Below is a small trained network, with its code and all its weights. Each question gives an input and a target symbol and asks what happens when units are switched off, that is, made to give their printed mean instead of their output.

import numpy as np


def w(rows, s, z=0):
    codes = np.array(rows[::2]) - 128.0
    scale = np.full(codes.shape[1], s)
    scale[-1] = z or s
    return codes * scale


def norm(h):
    return h / np.sqrt((h * h).mean(-1, keepdims=True) + 1e-5)


def f(y):
    return np.maximum(y, 0)


def softmax(a):
    e = np.exp(a - a.max(-1, keepdims=True))
    return e / e.sum(-1, keepdims=True)


def log_softmax(a):
    a = a - a.max(-1, keepdims=True)
    return a - np.log(np.exp(a).sum(-1, keepdims=True))


def net(x, mask):
    ids = ['αδεζημπσ'.index(c) for c in x.split()]
    T = len(ids)
    res = E[ids] + P[:T]
    q, k, v = (norm(res) @ M[0].T for M in (Q, K, V))
    z = softmax(np.where(np.tri(T) > 0, q @ k.T / 4**0.5, -1e9)) @ v
    res = res + np.where(mask[0], z, O[0][:, -1]) @ O[0][:, :-1]
    y = f(norm(res) @ A[0][:, :-1].T + A[0][:, -1])
    res = res + np.where(mask[1:17], y, B[0][:, -1]) @ B[0][:, :-1]
    return log_softmax(norm(res)[-1] @ U[:, :-1].T + U[:, -1])


Q, K, V, O, A, B = {}, {}, {}, {}, {}, {}
E = w([
[120,168,127,43,13],'α',
[82,157,91,155,216],'δ',
[113,206,161,100,25],'ε',
[110,165,106,76,55],'ζ',
[85,4,77,63,42],'η',
[82,94,155,9,143],'μ',
[121,153,145,168,224],'π',
[205,126,180,73,233],'σ',
],0.012)
P = w([
[242,160,164,227,23],'0',
[13,173,48,67,185],'1',
[184,31,199,166,58],'2',
[20,176,60,50,178],'3',
[176,13,212,196,23],'4',
[57,190,69,2,221],'5',
],0.0077)
Q[0] = w([
[123,55,165,98,183],'h1',
[100,179,50,98,205],'h1',
[130,164,116,202,140],'h1',
[2,188,124,9,182],'h1',
],0.0097)
K[0] = w([
[127,104,161,89,73],'h1',
[254,207,26,235,213],'h1',
[89,132,174,100,89],'h1',
[233,199,139,170,21],'h1',
],0.0062)
V[0] = w([
[139,196,54,177,135],'h1',
[159,101,63,154,117],'h1',
[100,148,95,136,51],'h1',
[159,253,119,117,169],'h1',
],0.011)
O[0] = w([
[165,111,102,97,102,1],'h1',
[155,8,161,167,39,93],'h1',
[126,108,157,103,142,90],'h1',
[187,115,62,64,164,124],'h1',
],0.011,0.0038)
A[0] = w([
[201,140,102,143,67,197],'n1',
[76,174,189,79,176,68],'n2',
[165,125,192,55,131,110],'n3',
[94,109,12,124,155,2],'n4',
[68,206,51,104,125,50],'n5',
[132,55,173,231,107,140],'n6',
[93,115,202,152,109,184],'n7',
[34,131,117,95,97,221],'n8',
[198,144,99,146,145,131],'n9',
[148,74,141,248,80,28],'n10',
[237,246,123,94,52,115],'n11',
[156,154,186,64,117,186],'n12',
[126,183,195,194,111,131],'n13',
[169,45,146,162,67,203],'n14',
[39,133,207,99,188,177],'n15',
[194,91,186,153,37,116],'n16',
],0.011,0.0029)
B[0] = w([
[76,92,170,133,175,162],'n1',
[80,104,87,210,111,217],'n2',
[82,73,134,111,50,188],'n3',
[144,223,95,66,109,168],'n4',
[199,156,158,96,233,183],'n5',
[218,125,75,81,148,180],'n6',
[241,147,112,97,92,201],'n7',
[151,101,178,228,179,211],'n8',
[61,140,199,157,75,170],'n9',
[254,95,108,72,196,156],'n10',
[75,122,115,119,123,192],'n11',
[116,74,102,117,98,201],'n12',
[155,167,109,165,13,188],'n13',
[123,199,85,181,224,169],'n14',
[103,184,137,206,49,255],'n15',
[165,133,49,98,186,174],'n16',
],0.0072,0.0089)
U = w([
[46,157,101,81,49,73],'α',
[140,129,79,46,59,64],'δ',
[76,126,90,90,140,71],'ε',
[103,52,209,80,136,175],'ζ',
[120,166,166,191,18,185],'η',
[73,169,168,198,200,93],'μ',
[254,133,130,88,107,252],'π',
[136,210,76,71,185,162],'σ',
],0.01,0.0028)

Each question gives the input, a string of symbols that net reads in full, and the target symbol t.
The units are the heads (4 rows each of Q, K, V and O) and the neurons (one row each of A and B). Each row of codes is followed by its name. A weight is (code - 128) times the scale printed after its matrix; where a second scale follows, it is the last column's (O, A, B and U).
mask holds one flag per unit, heads first, then neurons. A switched-off unit (its flag False) gives its mean, the last column of its rows in O or B, instead of its output. The means were averaged over made-up inputs and are rounded, as every weight is.
A unit's drop is (log p(t) with every unit on - log p(t) with that unit switched off) / (log p(t) with every unit on - log p(t) with every unit switched off).
The circuit of an input: a set's keep is (log p(t) with only the set's units on - log p(t) with every unit switched off) / (log p(t) with every unit on - log p(t) with every unit switched off). Starting from the 12 units with the biggest drops (on a tie, the unit counted first), units are removed one at a time, each time the one whose removal leaves the highest keep (on an exact tie, the one counted first), for as long as the keep stays at least 0.8.
circuit, biggest first: the units of the circuit, biggest drop first
top k neurons: the k neurons with the biggest drops, biggest first
drop of u: that unit's drop, to one decimal
input δ σ μ σ σ, target η: circuit, biggest first => (h1; n13)
input μ μ σ η ζ, target π: circuit, biggest first => (n10; n16)
input η η σ σ ε η, target η: circuit, biggest first => (h1; n15)
input η σ ε, target π: circuit, biggest first => (n16; n15)
input σ μ μ α, target σ: circuit, biggest first => (n5)
input μ μ ε η, target μ: circuit, biggest first => (n8; h1)
input μ σ μ μ σ η, target μ: circuit, biggest first => (h1; n8)
input μ μ δ ζ, target μ: top 2 neurons => (n5; n8)
input α σ σ σ μ σ, target α: top 2 neurons => (n8; n3)
input σ η μ η δ, target π: top 3 neurons => (n10; n6; n7)
input η ζ α, target π: top 2 neurons => (n16; n14)
input σ σ σ, target ζ: top 2 neurons => (n15; n9)
input σ σ μ ε η, target π: top 3 neurons => (n10; n6; n7)
input σ σ η σ α, target π: top neuron => (n10)
input ζ σ δ, target σ: drop of n15 => 0.3
input σ α σ ε, target σ: drop of n5 => 0.3
input η η η π, target η: drop of n7 => 0.0
